Below are the code and all the weights of a small trained network. Each question names an input and a target symbol and asks about switching units off, where a switched-off unit gives its printed mean instead of its output.

import numpy as np


def w(rows, s, z=0):
    codes = np.array(rows[::2]) - 128.0
    scale = np.full(codes.shape[1], s)
    scale[-1] = z or s
    return codes * scale


def f(y):
    return y / 2 * (1 + np.tanh(0.7978845608 * (y + 0.044715 * y**3)))


def softmax(a):
    e = np.exp(a - a.max(-1, keepdims=True))
    return e / e.sum(-1, keepdims=True)


def log_softmax(a):
    a = a - a.max(-1, keepdims=True)
    return a - np.log(np.exp(a).sum(-1, keepdims=True))


def net(x, mask):
    ids = ['ΓΔΦΩζξ'.index(c) for c in x.split()]
    T = len(ids)
    res = E[ids] + P[:T]
    q, k, v = (res @ M[0].T for M in (Q, K, V))
    z = softmax(np.where(np.tri(T) > 0, q @ k.T / 4**0.5, -1e9)) @ v
    res = res + np.where(mask[0], z, O[0][:, -1]) @ O[0][:, :-1]
    y = f(res @ A[0][:, :-1].T + A[0][:, -1])
    res = res + np.where(mask[1:9], y, B[0][:, -1]) @ B[0][:, :-1]
    return log_softmax(res[-1] @ U[:, :-1].T + U[:, -1])


Q, K, V, O, A, B = {}, {}, {}, {}, {}, {}
E = w([
[174,145,152,75,137,168],'Γ',
[25,97,125,77,51,182],'Δ',
[12,125,244,104,187,171],'Φ',
[125,61,193,205,203,81],'Ω',
[110,118,169,249,77,181],'ζ',
[138,114,103,162,85,40],'ξ',
],0.011)
P = w([
[109,177,2,174,171,117],'0',
[146,75,82,118,104,124],'1',
[166,127,123,131,98,87],'2',
[164,124,154,130,91,66],'3',
[148,118,180,116,96,32],'4',
[123,130,204,117,101,23],'5',
],0.0071)
Q[0] = w([
[217,139,195,251,66,49],'head 0',
[172,117,158,69,96,132],'head 0',
[107,250,88,191,165,140],'head 0',
[105,157,45,161,187,48],'head 0',
],0.019)
K[0] = w([
[252,130,194,15,114,186],'head 0',
[93,77,188,148,78,102],'head 0',
[102,132,59,71,200,172],'head 0',
[109,143,53,91,175,232],'head 0',
],0.02)
V[0] = w([
[88,238,178,45,60,144],'head 0',
[140,167,185,198,120,228],'head 0',
[113,254,92,187,84,142],'head 0',
[179,177,63,96,212,160],'head 0',
],0.0099)
O[0] = w([
[156,120,54,85,181,204,3],'head 0',
[83,255,163,110,152,166,161],'head 0',
[24,144,88,130,186,113,160],'head 0',
[112,27,161,61,160,129,56],'head 0',
],0.0094,0.0024)
A[0] = w([
[185,137,48,63,211,160,77],'neuron 0',
[68,118,121,79,75,128,39],'neuron 1',
[175,130,176,39,145,148,124],'neuron 2',
[117,58,159,154,90,225,62],'neuron 3',
[152,83,148,132,217,146,2],'neuron 4',
[253,179,105,147,167,146,80],'neuron 5',
[144,144,40,193,139,107,93],'neuron 6',
[143,161,137,205,170,117,46],'neuron 7',
],0.016,0.0096)
B[0] = w([
[81,89,134,112,81,183,209],'neuron 0',
[135,72,131,79,125,184,157],'neuron 1',
[188,156,131,81,165,126,239],'neuron 2',
[107,203,119,119,149,132,200],'neuron 3',
[125,169,152,129,5,79,138],'neuron 4',
[45,97,127,149,110,119,229],'neuron 5',
[144,158,174,95,75,122,225],'neuron 6',
[146,106,73,132,142,146,250],'neuron 7',
],0.024,0.0024)
U = w([
[126,121,78,69,89,164,73],'Γ',
[174,230,1,168,86,160,111],'Δ',
[184,23,49,160,169,34,254],'Φ',
[22,210,184,124,229,111,133],'Ω',
[234,180,121,56,202,110,91],'ζ',
[188,129,142,100,80,22,99],'ξ',
],0.0061,0.0052)

Each question gives the input, a string of symbols that net reads in full, and the target symbol t.
The units are the heads (4 rows each of Q, K, V and O) and the neurons (one row each of A and B). Each row of codes is followed by its name. A weight is (code - 128) times the scale printed after its matrix; where a second scale follows, it is the last column's (O, A, B and U).
mask holds one flag per unit, heads first, then neurons. A switched-off unit (its flag False) gives its mean, the last column of its rows in O or B, instead of its output. The means were averaged over made-up inputs and are rounded, as every weight is.
A unit's drop is (log p(t) with every unit on - log p(t) with that unit switched off) / (log p(t) with every unit on - log p(t) with every unit switched off).
The circuit of an input: a set's keep is (log p(t) with only the set's units on - log p(t) with every unit switched off) / (log p(t) with every unit on - log p(t) with every unit switched off). Starting from all 9 units, units are removed one at a time, each time the one whose removal leaves the highest keep (on an exact tie, the one counted first), for as long as the keep stays at least 0.8.
circuit, biggest first: the units of the circuit, biggest drop first
unit that matters most: the unit with the biggest drop
k most important neurons: the k neurons with the biggest drops, biggest first
drop when u is switched off: that unit's drop, to one decimal
input Φ Δ Δ Ω Φ ζ, target Δ: circuit, biggest first -> [head 0]
input Γ ζ Γ Φ Γ, target Ω: circuit, biggest first -> [neuron 5; head 0]
input Φ Γ ζ Ω, target ξ: 2 most important neurons -> [neuron 4; neuron 7]
input ζ ξ ζ Ω Ω ξ, target Δ: circuit, biggest first -> [head 0; neuron 7]
input Δ Γ Δ Γ, target Γ: circuit, biggest first -> [head 0; neuron 0]
input Δ Γ Φ, target ζ: circuit, biggest first -> [head 0; neuron 5; neuron 2]
input Γ ξ Γ Γ, target Φ: circuit, biggest first -> [head 0; neuron 6]
input ξ Δ Ω Δ Γ Φ, target ξ: 2 most important neurons -> [neuron 3; neuron 5]
input Γ Γ ζ Φ Γ, target Ω: circuit, biggest first -> [head 0; neuron 5]
input Δ Γ Φ ξ Δ Δ, target Φ: circuit, biggest first -> [head 0; neuron 6]
input Φ Γ Φ, target ζ: 2 most important neurons -> [neuron 2; neuron 5]
input Ω Γ ξ Φ Δ, target Φ: 2 most important neurons -> [neuron 6; neuron 0]
input ξ Ω Γ, target ξ: drop when neuron 7 is switched off -> 0.1
input ξ ζ ζ, target Δ: drop when head 0 is switched off -> 0.5
input Ω Γ Δ ζ, target Ω: unit that matters most -> neuron 3
input Ω ξ Γ ζ, target Ω: drop when neuron 3 is switched off -> 1.0
